Here is a tiny trained network, its code and every weight. The questions are about switching its units off for an input and a class, where a switched-off unit gives its printed mean instead of its output.

import numpy as np


def w(rows, s, z=0):
    codes = np.array(rows[::2]) - 128.0
    scale = np.full(codes.shape[1], s)
    scale[-1] = z or s
    return codes * scale


def f(y):
    return y / 2 * (1 + np.tanh(0.7978845608 * (y + 0.044715 * y**3)))


def log_softmax(a):
    a = a - a.max(-1, keepdims=True)
    return a - np.log(np.exp(a).sum(-1, keepdims=True))


def net(x, mask):
    res = np.array(x, float).reshape(1, 8) / 4 @ E
    y = f(res @ A[0][:, :-1].T + A[0][:, -1])
    res = res + np.where(mask, y, B[0][:, -1]) @ B[0][:, :-1]
    return log_softmax(res[-1] @ U[:, :-1].T + U[:, -1])


A, B = {}, {}
E = w([
[128,128,129],'x0',
[148,130,254],'x1',
[129,129,128],'x2',
[130,129,129],'x3',
[126,127,128],'x4',
[19,56,139],'x5',
[40,224,141],'x6',
[128,128,128],'x7',
],0.0087)
A[0] = w([
[98,121,41,80],'N1',
[109,151,220,87],'N2',
[193,89,83,107],'N3',
[71,39,114,81],'N4',
[91,188,62,90],'N5',
[210,188,98,130],'N6',
[166,190,133,254],'N7',
[90,253,168,106],'N8',
[195,63,83,131],'N9',
[183,70,79,121],'N10',
[153,65,140,237],'N11',
[101,208,122,148],'N12',
[142,108,255,97],'N13',
[156,168,30,61],'N14',
[67,218,122,99],'N15',
[159,110,164,195],'N16',
],0.011,0.008)
B[0] = w([
[203,234,147,174],'N1',
[192,182,86,168],'N2',
[130,105,175,183],'N3',
[119,205,227,174],'N4',
[182,132,126,177],'N5',
[57,144,254,211],'N6',
[25,115,57,255],'N7',
[163,76,136,215],'N8',
[113,75,160,207],'N9',
[161,168,87,193],'N10',
[99,128,117,226],'N11',
[107,51,170,192],'N12',
[157,206,70,196],'N13',
[153,181,149,174],'N14',
[202,47,146,195],'N15',
[133,107,89,188],'N16',
],0.0086,0.0085)
U = w([
[240,250,127,4],'0',
[60,172,215,83],'1',
[213,55,169,28],'2',
[86,142,105,243],'3',
[82,145,94,215],'4',
[97,142,99,172],'5',
[87,142,100,175],'6',
],0.015,0.0044)

Each question gives the input, the list of numbers given to net, and the class t.
The units are the neurons (one row each of A and B). Each row of codes is followed by its name. A weight is (code - 128) times the scale printed after its matrix; where a second scale follows, it is the last column's (A, B and U).
mask holds one flag per neuron, in row order. A switched-off neuron (its flag False) gives its mean, the last column of its row in B, instead of its output. The means were averaged over made-up inputs and are rounded, as every weight is.
A unit's drop is (log p(t) with every unit on - log p(t) with that unit switched off) / (log p(t) with every unit on - log p(t) with every unit switched off).
The circuit of an input: a set's keep is (log p(t) with only the set's units on - log p(t) with every unit switched off) / (log p(t) with every unit on - log p(t) with every unit switched off). Starting from the 12 units with the biggest drops (on a tie, the unit counted first), units are removed one at a time, each time the one whose removal leaves the highest keep (on an exact tie, the one counted first), for as long as the keep stays at least 0.8.
units of the circuit, in order: the units of the circuit, biggest drop first
most important unit: the unit with the biggest drop
k most important neurons: the k neurons with the biggest drops, biggest first
drop when u is switched off: that unit's drop, to one decimal
input [-1,3,7,3,-5,8,-5,1], class 1: units of the circuit, in order => [N4]
input [5,-8,4,-3,1,4,-1,-4], class 0: 2 most important neurons => [N1; N7]
input [-8,0,-2,3,-2,-6,-3,-2], class 4: 2 most important neurons => [N7; N4]
input [-6,8,3,0,2,7,0,-2], class 0: 2 most important neurons => [N13; N2]
input [-6,3,-5,-3,5,4,-6,-7], class 6: units of the circuit, in order => [N15; N11]
input [5,8,-4,4,0,6,8,-1], class 0: 2 most important neurons => [N2; N13]
input [6,-7,1,7,7,3,-2,6], class 0: units of the circuit, in order => [N1; N7]
input [-7,5,-7,-4,-6,-1,8,4], class 2: 3 most important neurons => [N15; N8; N12]
input [3,2,-8,-8,8,-7,1,-8], class 3: 2 most important neurons => [N7; N4]
input [4,-1,0,6,8,-7,7,3], class 1: 2 most important neurons => [N6; N7]
input [-4,5,-5,-2,4,8,-6,-5], class 1: 2 most important neurons => [N4; N7]
input [5,7,8,7,-7,-8,1,-2], class 1: 3 most important neurons => [N6; N7; N10]
input [1,8,7,-6,-8,-4,-6,8], class 0: 3 most important neurons => [N13; N12; N2]
input [-3,-2,6,5,-3,-3,-4,-3], class 3: most important unit => N15
input [3,-7,2,-7,5,6,-5,-7], class 0: 3 most important neurons => [N1; N7; N4]
input [-4,0,4,3,-8,-3,-2,0], class 3: drop when N4 is switched off => 0.2
input [5,0,-7,-5,-7,-6,-5,-3], class 3: drop when N12 is switched off => 0.1
input [5,-8,0,0,-3,6,-5,-5], class 0: drop when N4 is switched off => 0.1
